Look-ups in named tables: a row name and a column name give one cell, copied from the table.

let.tsv
	risu	zetuz	nalopo
varador	60	96	52
tuborob	141	79	39
bel	88	84	188
dep	25	134	123
rel	145	116	85
lozosib	37	136	164
tup	222	103	126
gan	159	100	49

lozosib, risu: 37
dep, nalopo: 123
lozosib, zetuz: 136
rel, nalopo: 85
tuborob, zetuz: 79
tup, nalopo: 126
tuborob, risu: 141
gan, risu: 159
gan, nalopo: 49
dep, zetuz: 134
tup, risu: 222
dep, risu: 25
rel, zetuz: 116
bel, risu: 88

fop =
	bozene	sot	lezekig
nuse	-6.508	-8.420	-10.227
duni	58.274	-13.696	0.036
mas	30.469	-26.383	1.626
tes	65.798	-8.552	9.893
misot	20.549	-31.482	9.983
dide	77.935	-54.930	14.935
dogu	45.014	-21.647	38.172
gam	93.776	-66.524	20.202
lun	60.933	-5.625	13.229

gam, lezekig: 20.202
mas, sot: -26.383
duni, bozene: 58.274
mas, bozene: 30.469
lun, lezekig: 13.229
tes, bozene: 65.798
Row with the largest sot: lun

viporo =
,zif,sufakul,gokezez,vefipu,tazofo,rarud,keb
gulizek,100,147,101,109,103,101,126
zuvev,98,197,99,112,103,99,98
riso,101,125,100,106,103,101,55

gulizek, rarud -> 101
gulizek, zif -> 100
gulizek, vefipu -> 109
riso, keb -> 55
riso, zif -> 101
gulizek, gokezez -> 101
gulizek, tazofo -> 103
riso, sufakul -> 125
riso, rarud -> 101
zuvev, gokezez -> 99
riso, vefipu -> 106

lizizur =
|  | puso | dires |
|---|---|---|
| muz | 2222 | 2379 |
| rol | 2387 | 2161 |
| bok | 8349 | 9239 |
| fubosuv | 1921 | 2201 |
| kov | 561 | 2053 |
| lis | 2366 | 2361 |
| gugoma | 2137 | 2241 |

dires of rol is 2161
puso of fubosuv is 1921
dires of bok is 9239
puso of kov is 561
puso of gugoma is 2137
dires of lis is 2361
puso of lis is 2366
dires of kov is 2053
puso of rol is 2387
dires of fubosuv is 2201
puso of muz is 2222
puso of bok is 8349
dires of muz is 2379
dires of gugoma is 2241

nulasak =
|  | bev | mit | kubu | muzigul | lif | pefi | zipuzoz |
|---|---|---|---|---|---|---|---|
| vam | 36.471 | 45.257 | 11.779 | 46.809 | 16.761 | 44.737 | 48.870 |
| nek | 99.920 | 11.050 | 8.918 | 38.654 | 82.628 | 37.760 | 38.478 |
| sud | 39.993 | 44.074 | 33.323 | 53.081 | 29.514 | 52.143 | 54.090 |
| feburu | 43.225 | 40.830 | 27.671 | 41.593 | 35.238 | 40.782 | 42.320 |
| nukuvo | 52.727 | 43.321 | 18.476 | 46.950 | 36.435 | 45.354 | 48.332 |
| kozeku | 14.587 | 79.885 | 6.626 | 19.845 | 3.949 | 17.277 | 22.623 |

vam, mit: 45.257
vam, muzigul: 46.809
nukuvo, mit: 43.321
vam, kubu: 11.779
feburu, bev: 43.225
nek, bev: 99.920
Which row has the largest lif? nek

Table gilaz
         pegoped   kelo  nelavir    tun  disin  labetud    sol
kad         2081    247    -1666   2687  -1296     2728   4999
lili       -3201  -2019     -295  -5015   -373     -619   8613
duzuten      709    456     1452  -3863   1634     -480   -348
bir        -4442   4686     1106   2719   -227      826   4392
bila       -2965    344    -2354  -2448  -1061     1972  -2821
rof         1308   1820      548   1382    990     1685  -1356
bom         3200   -923     5889  -5664    910      655  -2759
konusi     -1933   -866      -81   2821     26    -1434   5602
duvu        1158  -2985    -2548   -643    531      458   3729
terera      1433    281     -764   3553  -2171     -133   -205
bol          475  -1257    -1345  -6868   2610     1618   4306
vaganil     3172   3298     1005   1308   3637    -1977  -3015
bon          620    815     4248   -881  -2252       59  -4227

pegoped of bol is 475
disin of duvu is 531
nelavir of konusi is -81
tun of rof is 1382
pegoped of duzuten is 709
tun of bon is -881
sol of bol is 4306

gipot:
,zotavu,bapo,beb,fera,madiba,lan,fekad,mome,bub
ziko,-4083,-7526,5964,290,-7194,-2478,2374,-180,6128
pef,-394,-1071,2308,-8117,-1144,-1134,-2806,-6660,-789
raleku,847,-1491,5138,-8357,-3302,-3052,-3245,-1871,3532
somaso,-5909,-9752,1532,1561,-7392,-4669,2320,-1323,1456
tamarav,1851,1677,3980,-6216,-4332,-2314,-1041,570,5323
geloma,-6265,-3044,-546,4449,-8924,-2485,2199,6105,2433

raleku, beb => 5138
tamarav, beb => 3980
ziko, fera => 290
geloma, madiba => -8924
pef, fekad => -2806
ziko, beb => 5964
geloma, bub => 2433
somaso, mome => -1323
tamarav, madiba => -4332
raleku, lan => -3052
raleku, bub => 3532
tamarav, zotavu => 1851
geloma, zotavu => -6265
geloma, fera => 4449

faruzo.csv
,fur,nepofig,nodo,ged,pepevi,rit,temeb,vigem,fefer,fif
pomo,0.4,0.2,0.7,-0.8,-0.7,0.7,-0.4,-0.5,-0.4,0.1
suti,0.1,-0.1,-0.3,-0.4,-0.3,-0.2,0.1,0.0,0.1,0.2
lof,0.2,-0.1,-0.2,-0.2,-0.2,-0.1,-0.2,-0.3,-0.2,0.1
nared,-0.1,-0.1,-0.1,-0.1,-0.1,-0.1,-0.1,-0.1,-0.1,-0.1
dig,-0.1,-0.1,-0.1,-0.1,-0.1,-0.1,-0.1,-0.1,-0.1,-0.1

fefer of suti = 0.1
vigem of pomo = -0.5
fur of suti = 0.1
temeb of nared = -0.1
temeb of suti = 0.1
fefer of dig = -0.1
vigem of dig = -0.1
fefer of nared = -0.1
fif of suti = 0.2
nepofig of pomo = 0.2
nodo of lof = -0.2
temeb of lof = -0.2
nepofig of lof = -0.1
fefer of lof = -0.2
fur of nared = -0.1
rit of pomo = 0.7
ged of suti = -0.4

